Below are the code and all the weights of a small trained network. Each question names an input and a class and asks about switching units off, where a switched-off unit gives its printed mean instead of its output.

import numpy as np


def w(rows, s, z=0):
    codes = np.array(rows[::2]) - 128.0
    scale = np.full(codes.shape[1], s)
    scale[-1] = z or s
    return codes * scale


def f(y):
    return y / 2 * (1 + np.tanh(0.7978845608 * (y + 0.044715 * y**3)))


def log_softmax(a):
    a = a - a.max(-1, keepdims=True)
    return a - np.log(np.exp(a).sum(-1, keepdims=True))


def net(x, mask):
    res = np.array(x, float).reshape(1, 7) / 4 @ E
    y = f(res @ A[0][:, :-1].T + A[0][:, -1])
    res = res + np.where(mask, y, B[0][:, -1]) @ B[0][:, :-1]
    return log_softmax(res[-1] @ U[:, :-1].T + U[:, -1])


A, B = {}, {}
E = w([
[138,93,64,90,172,236,94,103,136],'x0',
[125,127,126,130,125,131,128,127,126],'x1',
[106,164,122,175,155,185,131,255,158],'x2',
[160,131,143,115,59,180,93,169,60],'x3',
[129,122,120,129,124,121,128,131,129],'x4',
[219,78,140,150,153,123,183,141,114],'x5',
[97,176,82,139,136,142,194,104,65],'x6',
],0.0096)
A[0] = w([
[30,87,83,143,158,66,143,69,235,132],'n0',
[147,100,117,61,105,73,126,66,112,7],'n1',
[144,82,172,105,93,139,82,136,203,27],'n2',
[151,48,171,113,123,99,40,156,178,50],'n3',
[108,91,91,81,159,164,114,125,134,28],'n4',
[129,131,62,113,160,204,99,112,162,41],'n5',
[120,171,121,165,199,119,164,100,205,23],'n6',
[98,102,133,99,198,90,166,80,195,100],'n7',
[149,88,73,108,170,190,109,96,127,41],'n8',
[96,200,254,163,84,60,181,146,144,22],'n9',
[110,96,149,68,19,158,73,138,33,127],'n10',
[159,117,162,126,143,113,70,124,171,1],'n11',
[34,215,106,96,108,117,40,100,148,64],'n12',
[109,179,39,136,128,136,207,107,30,3],'n13',
[103,54,129,92,91,91,104,8,78,27],'n14',
],0.0084,0.0058)
B[0] = w([
[156,154,157,69,72,194,160,137,89,251],'n0',
[93,107,99,197,179,152,61,209,158,174],'n1',
[80,168,162,183,124,128,128,69,139,164],'n2',
[78,208,129,191,152,118,163,18,185,199],'n3',
[105,72,149,151,92,82,49,114,71,145],'n4',
[88,69,114,124,110,62,59,118,50,189],'n5',
[116,115,179,157,54,174,118,172,107,169],'n6',
[140,119,181,122,80,184,169,148,99,198],'n7',
[121,75,134,155,88,54,99,92,34,178],'n8',
[80,12,79,104,107,90,48,88,59,236],'n9',
[149,128,190,84,95,186,187,143,100,254],'n10',
[85,180,170,201,100,144,93,122,130,133],'n11',
[254,74,122,204,222,106,187,120,133,217],'n12',
[72,208,215,207,163,137,85,41,216,195],'n13',
[84,85,73,167,157,165,107,227,184,226],'n14',
],0.0097,0.0065)
U = w([
[83,83,116,124,102,88,82,93,73,68],'0',
[66,186,170,174,144,142,120,52,169,93],'1',
[70,122,94,174,157,171,94,252,159,104],'2',
[134,132,110,106,132,141,148,114,138,248],'3',
[144,126,178,108,79,195,157,142,103,61],'4',
[128,131,125,94,152,134,138,113,138,237],'5',
[252,88,138,182,191,114,166,102,127,109],'6',
[163,191,54,55,121,86,131,137,172,86],'7',
],0.012,0.017)

Each question gives the input, the list of numbers given to net, and the class t.
The units are the neurons (one row each of A and B). Each row of codes is followed by its name. A weight is (code - 128) times the scale printed after its matrix; where a second scale follows, it is the last column's (A, B and U).
mask holds one flag per neuron, in row order. A switched-off neuron (its flag False) gives its mean, the last column of its row in B, instead of its output. The means were averaged over made-up inputs and are rounded, as every weight is.
A unit's drop is (log p(t) with every unit on - log p(t) with that unit switched off) / (log p(t) with every unit on - log p(t) with every unit switched off).
The circuit of an input: a set's keep is (log p(t) with only the set's units on - log p(t) with every unit switched off) / (log p(t) with every unit on - log p(t) with every unit switched off). Starting from the 12 units with the biggest drops (on a tie, the unit counted first), units are removed one at a time, each time the one whose removal leaves the highest keep (on an exact tie, the one counted first), for as long as the keep stays at least 0.8.
circuit, biggest first: the units of the circuit, biggest drop first
k most important neurons: the k neurons with the biggest drops, biggest first
drop when u is switched off: that unit's drop, to one decimal
input [8,-4,8,-7,-7,-2,5], class 0: circuit, biggest first => [n5 n8]
input [5,3,7,8,6,4,-5], class 4: circuit, biggest first => [n14]
input [-3,4,3,-5,0,-3,1], class 4: circuit, biggest first => [n0 n6]
input [7,-2,7,8,8,6,-7], class 3: circuit, biggest first => [n3 n14]
input [2,6,-4,-6,-2,-7,-3], class 6: 2 most important neurons => [n12 n10]
input [0,8,3,-8,-3,4,8], class 1: 2 most important neurons => [n13 n10]
input [-2,-7,5,4,6,-2,-5], class 5: 3 most important neurons => [n14 n13 n1]
input [2,1,3,-7,-6,-7,3], class 4: 2 most important neurons => [n0 n6]
input [-6,3,1,-1,-5,5,-6], class 0: 3 most important neurons => [n9 n12 n13]
input [0,4,-4,-6,-4,-4,-3], class 4: 2 most important neurons => [n0 n7]
input [-4,-3,-6,-1,5,1,1], class 2: circuit, biggest first => [n14 n1]
input [8,5,6,0,-3,-6,7], class 0: 3 most important neurons => [n5 n8 n4]
input [0,6,4,0,-2,-4,6], class 1: 2 most important neurons => [n13 n14]
input [1,1,-5,0,2,-6,-6], class 1: 4 most important neurons => [n3 n2 n11 n9]
input [2,-4,-6,8,0,8,1], class 4: 2 most important neurons => [n10 n12]
input [-4,7,-5,-7,-3,2,-1], class 4: circuit, biggest first => [n0 n7]
input [0,-7,-2,-8,2,5,4], class 4: circuit, biggest first => [n7 n0]
input [0,7,4,-1,2,-4,-4], class 5: circuit, biggest first => [n14]
input [-3,-7,-8,-1,8,-8,-1], class 2: drop when n14 is switched off => 0.8
input [-3,6,-8,2,-7,2,-7], class 2: drop when n1 is switched off => 0.4
